Each row has a name. After each piece below comes the name of the row it's from, unless a question asks for something else. Each question is about the rows just above it. Places in a row count from 1.

badi: [-1.77 -7.60 -1.22 -6.06  2.66 -1.83  6.98 -1.97  4.92 -2.95]
mubit: [-7.60  2.66 -1.83 -1.78 -1.97  6.98 -1.22 -2.95 -6.07  4.92]
Gonep: [ 6.98 -1.83 -2.95 -1.22 -1.97  4.93 -6.06  2.66 -1.77 -7.60]
Which row holds these entries in another order? [-2.95 -1.77 -7.60 -1.22 -6.06  2.66 -1.83  6.98 -1.97  4.92] -> badi
Which row holds these entries in another order? [-2.95 -1.22  2.66 -1.77 -6.06  4.92  6.98 -1.97 -7.60 -1.83] -> badi
Row and place where [-1.22 -6.06] starts: -> badi, 3
Which row holds these entries in another order? [-7.60 -2.95 -1.22 -1.77  4.93  6.98  2.66 -6.06 -1.83 -1.97] -> Gonep
[-2.95  4.92 -1.97  6.98 -1.83  2.66 -6.06 -1.22 -7.60 -1.77] is which row reordered? -> badi

zini: [ 7.81 -0.74 -4.88  5.28 -6.98  4.14 -9.03 -1.40  4.19 -4.37  5.35 -3.48
 -4.50  1.36 -0.91  8.79]
badi: [-0.71 -4.88  5.28 -6.98  4.14 -9.03 -7.13 -5.26  8.91 -2.96  2.84 -3.70
 -3.49  0.94  0.41  7.95]
Rek: [ 6.43 -1.68 -8.00  2.95 -3.78  2.05 -5.84 -2.59  5.27 -3.36  2.63  0.33
 -3.49  1.48  0.36  5.82]
fibo: [ 5.12 -8.81 -7.89  1.34 -3.00  0.23 -5.92 -2.99  5.44 -4.58  3.18 -0.21
 -2.30  2.41  0.55  7.50]
Gonep: [ 6.42 -1.65 -7.95  2.85 -3.98  2.14 -5.88 -2.52  5.35 -3.41  2.74  0.18
 -3.43  1.49  0.36  5.80]
garo: [ 4.32 -3.41 -7.06  2.78 -2.16  1.93 -4.66  1.28  5.05 -5.35  3.56 -3.66
 -4.50 -0.55  2.75  4.77]
mib: [ 2.84  5.28  8.91  7.95 -3.70 -3.49 -7.13 -9.03 -0.71  0.41 -6.98  0.95
 -4.88 -5.26  4.14 -2.96]
bozi: [-7.13 -9.03  0.41  0.93  7.95  5.28 -6.98 -5.26 -3.49 -3.70 -2.96 -4.88
  8.91  2.84  4.14 -0.71]
mubit: [ 6.35 -1.67 -8.03  2.81 -3.86  2.12 -5.70 -2.44  5.34 -3.20  2.75  0.25
 -3.66  1.50  0.51  6.02]
Row and place where [0.94 0.41] starts: -> badi, 14
Where does [-2.96 -4.88  8.91  2.84  4.14] start? Give its row and place. -> bozi, 11
[-8.03 -5.70 -3.86 -3.66 -3.20 -2.44 -1.67  0.25  0.51  1.50  2.12  2.75
  2.81  5.34  6.02  6.35] is which row reordered? -> mubit
Which row holds these entries in another order? [-3.70 -3.49  0.94  0.41  7.95 -0.71 -4.88  5.28 -6.98  4.14 -9.03 -7.13
 -5.26  8.91 -2.96  2.84] -> badi
Put [ 8.91 -2.96  2.84 -3.70 -3.49  0.94  0.41  7.95 -0.71 -4.88  5.28 -6.98
  4.14 -9.03 -7.13 -5.26] back in order: which row is it? -> badi
Where does [-0.74 -4.88  5.28 -6.98  4.14 -9.03] start? Give its row and place. -> zini, 2

mib: [ 5.66 -5.70 -5.10 -2.34 -4.13 -5.14  1.46 -5.27  5.74]
sikur: [ 6.35 -5.00 -5.23 -5.88  5.08  4.63 -6.57 -5.66 -1.25]
tugud: [ 5.79 -5.31 -4.79 -4.09 -5.02 -3.59  0.99 -5.68  6.12]
mubit: [ 5.59 -5.58 -5.37 -1.42 -4.04 -5.37  0.72 -5.41  5.42]
bozi: [-4.79 -6.05  6.52 -3.41  5.28  6.22  6.46  5.80  5.91]
mude: [-5.91  6.34 -5.69  6.37  1.03 -6.51 -6.12  2.09 -6.82]
garo: [-5.70  6.37  1.03 -6.51 -6.12  2.09 -4.73  4.89 -6.59]
fibo: [ 5.82 -4.19 -5.51 -5.04  6.36  5.53 -6.77 -5.73 -5.37]
zini: [ 6.06 -4.38 -6.67 -4.54  1.29  0.58 -6.28 -6.56 -0.28]
Gonep: [-6.58  6.48  6.34  6.75 -6.21 -6.34 -6.51  6.47  6.56]
[ 5.82 -4.19 -5.51 -5.04  6.36  5.53 -6.77 -5.73] begins in row and place -> fibo, 1
Put [-6.57 -5.88 -5.66 -5.23 -5.00 -1.25  4.63  5.08  6.35] back in order: which row is it? -> sikur
Where does [-5.69  6.37  1.03 -6.51 -6.12  2.09] start? Give its row and place. -> mude, 3
Put [ 6.56  6.47 -6.51 -6.34 -6.21  6.75  6.34  6.48 -6.58] back in order: which row is it? -> Gonep

mib: [ 2.36 -0.98 -1.37 -8.14  1.61]
fibo: [-8.14  2.36 -0.98 -1.37 -1.70]
zini: [ 2.36 -1.37 -1.70 -8.14 -0.97]
mude: [ 7.17  0.59 -0.98 -1.55 -1.01]
Rek: [-8.14 -3.42  1.13  1.05  1.41]
[1.13 1.05 1.41] begins in row and place -> Rek, 3
Which row holds these entries in another order? [-0.97 -8.14  2.36 -1.70 -1.37] -> zini
Row and place where [-8.14  2.36 -0.98 -1.37] starts: -> fibo, 1
Which row holds these entries in another order? [-8.14 -1.70 -1.37 -0.98  2.36] -> fibo
[-0.98 -1.37 -1.70] begins in row and place -> fibo, 3

tugud: [8.01 0.18 0.69 1.72]
Rek: [3.32 0.18 0.69 0.86]
sikur: [3.31 0.69 0.86 0.18]
zini: [ 3.32 -2.67 -5.89 -4.20]
The row with [8.01 0.18 0.69 1.72] is -> tugud
Which row holds these entries in another order? [0.86 3.32 0.18 0.69] -> Rek

mubit: [ 2.48 -3.97 -2.99 -5.13  4.78 -1.93  0.47  0.36  3.21 -6.03 -0.14  5.05
  1.64 -1.67 -6.35 -7.00 -2.41 -2.97  3.29]
Gonep: [ 3.29 -1.67 -2.97  5.05  0.47 -1.93  4.78 -2.99  2.48  3.21 -3.97 -5.13
  0.36 -2.42 -6.03 -6.35  1.64 -0.14 -7.00]
tugud: [ 7.68  0.84 -0.68 -0.22  4.55 -0.92  4.69  3.06  2.37 -1.31 -4.38  1.02
  0.14  1.81 -0.14 -2.35 -2.31 -1.51 -1.76]
Row and place where [-5.13  4.78 -1.93] starts: -> mubit, 4
[ 1.81  1.02  4.69 -2.35 -0.22  0.84 -1.76  3.06 -4.38 -1.51  7.68  0.14
 -2.31  2.37  4.55 -0.14 -1.31 -0.68 -0.92] is which row reordered? -> tugud
[-7.00 -0.14  1.64 -6.35 -6.03 -2.42  0.36 -5.13 -3.97  3.21  2.48 -2.99
  4.78 -1.93  0.47  5.05 -2.97 -1.67  3.29] is which row reordered? -> Gonep

mude: [-4.96 -0.96  1.40 -0.70  1.05  2.08 -4.74]
badi: [ 7.75 -0.53  2.08 -2.47  1.05 -0.70 -2.46]
mubit: [-0.53 -2.47  1.05  2.08  7.75 -2.47 -0.70]
[-0.96  1.40 -0.70  1.05  2.08] begins in row and place -> mude, 2
Put [ 2.08  1.05  1.40 -0.96 -0.70 -4.96 -4.74] back in order: which row is it? -> mude
[-4.74  2.08  1.05 -0.70  1.40 -0.96 -4.96] is which row reordered? -> mude
[-0.70 -2.47  7.75  2.08  1.05 -2.47 -0.53] is which row reordered? -> mubit
Row and place where [ 2.08 -2.47  1.05 -0.70 -2.46] starts: -> badi, 3

mib: [-5.35  1.18  1.83  5.90  0.06 -0.54 -1.11]
garo: [ 4.84  0.03 -0.41  5.86 -0.71 -3.04 -3.00]
mubit: [ 0.07  4.83  2.30 -7.20 -0.58  3.38  0.82]
bozi: [-2.03  1.73  1.61 -3.69 -5.94  0.07 -4.20]
Gonep: [-1.48 -1.26 -2.52 -2.94 -5.75  2.30 -4.01]
zini: [-2.94 -2.51  2.30 -1.48 -1.26 -4.01 -5.75]
tugud: [ 0.07  4.83 -0.58  3.38 -7.20  2.30 -4.01]
mude: [-3.03 -1.26 -1.55 -6.73  2.96  4.01  2.75]
badi: [ 1.61 -3.69 -2.03 -4.20  0.06  1.73 -5.94]
Rek: [-0.71  4.83 -3.00 -0.41  5.86  0.03 -3.04]
[-3.04 -3.00 -0.71 -0.41  0.03  4.83  5.86] is which row reordered? -> Rek
Put [-5.94 -4.20 -3.69 -2.03  0.06  1.61  1.73] back in order: which row is it? -> badi
Row and place where [ 0.07  4.83 -0.58  3.38 -7.20  2.30] starts: -> tugud, 1
[-4.01 -5.75 -2.94 -2.51  2.30 -1.48 -1.26] is which row reordered? -> zini
The row with [ 0.07  4.83 -0.58  3.38 -7.20  2.30 -4.01] is -> tugud
[ 1.73  1.61 -3.69] begins in row and place -> bozi, 2
Put [-5.75 -4.01 -2.94 -2.52 -1.48 -1.26  2.30] back in order: which row is it? -> Gonep

mude: [-7.89 -6.36 -3.43  1.30]
Rek: [ 2.38  7.69  1.30 -6.38]
garo: [ 5.34 -4.70 -0.90  1.75]
sikur: [ 5.34 -4.70 -0.90  1.76]
bozi: [-1.60 -4.83 -4.80  2.73]
badi: [ 4.81 -1.21 -0.27 -6.48]
mubit: [ 1.30 -6.37 -3.43 -7.89]
Where does [ 1.30 -6.37] start? Give its row and place. -> mubit, 1
Row and place where [ 1.30 -6.38] starts: -> Rek, 3
Which row holds these entries in another order? [-6.38  1.30  7.69  2.38] -> Rek
[ 1.30 -6.37 -3.43] begins in row and place -> mubit, 1
Which row holds these entries in another order? [-7.89 -6.37 -3.43  1.30] -> mubit
[2.38 7.69] begins in row and place -> Rek, 1
[ 1.75 -4.70  5.34 -0.90] is which row reordered? -> garo

mib: [-1.15 -2.75 -3.46  1.80  2.79  2.22 -3.05 -0.31  0.56 -1.28 -2.15]
garo: [ 1.97  2.56 -1.66  0.93  1.31  1.18 -1.44  0.02  0.33 -0.64  3.42]
sikur: [-1.15 -2.75 -3.46  1.80  2.79  2.22 -3.05 -0.31  0.56 -1.28  6.76]
mude: [ 1.20  3.03  0.04 -2.54 -1.09 -1.31  1.64 -1.59 -0.56  1.80 -5.12]
mubit: [-1.07 -1.85 -4.94  0.93  2.90  2.01 -3.05 -1.39  0.33 -0.54  6.02]
zini: [-0.42 -1.13 -2.19  0.50  1.42  1.08 -1.58 -0.58  0.14 -0.32  3.42]
fibo: [ 2.09  4.65 -1.13 -4.42 -1.55 -1.93  2.18 -3.27 -1.18  3.40 -8.46]
tugud: [-1.48 -2.93 -3.25  1.95  2.56  2.12 -2.92 -0.25  0.56 -1.39  6.76]
Which row holds these entries in another order? [-5.12  1.80 -0.56 -1.59  1.64 -1.31 -1.09 -2.54  0.04  3.03  1.20] -> mude
[ 2.56 -1.66  0.93  1.31  1.18 -1.44  0.02] begins in row and place -> garo, 2
Where does [1.95 2.56] start? Give its row and place. -> tugud, 4
[-1.48 -2.93 -3.25  1.95  2.56  2.12 -2.92 -0.25  0.56 -1.39] begins in row and place -> tugud, 1

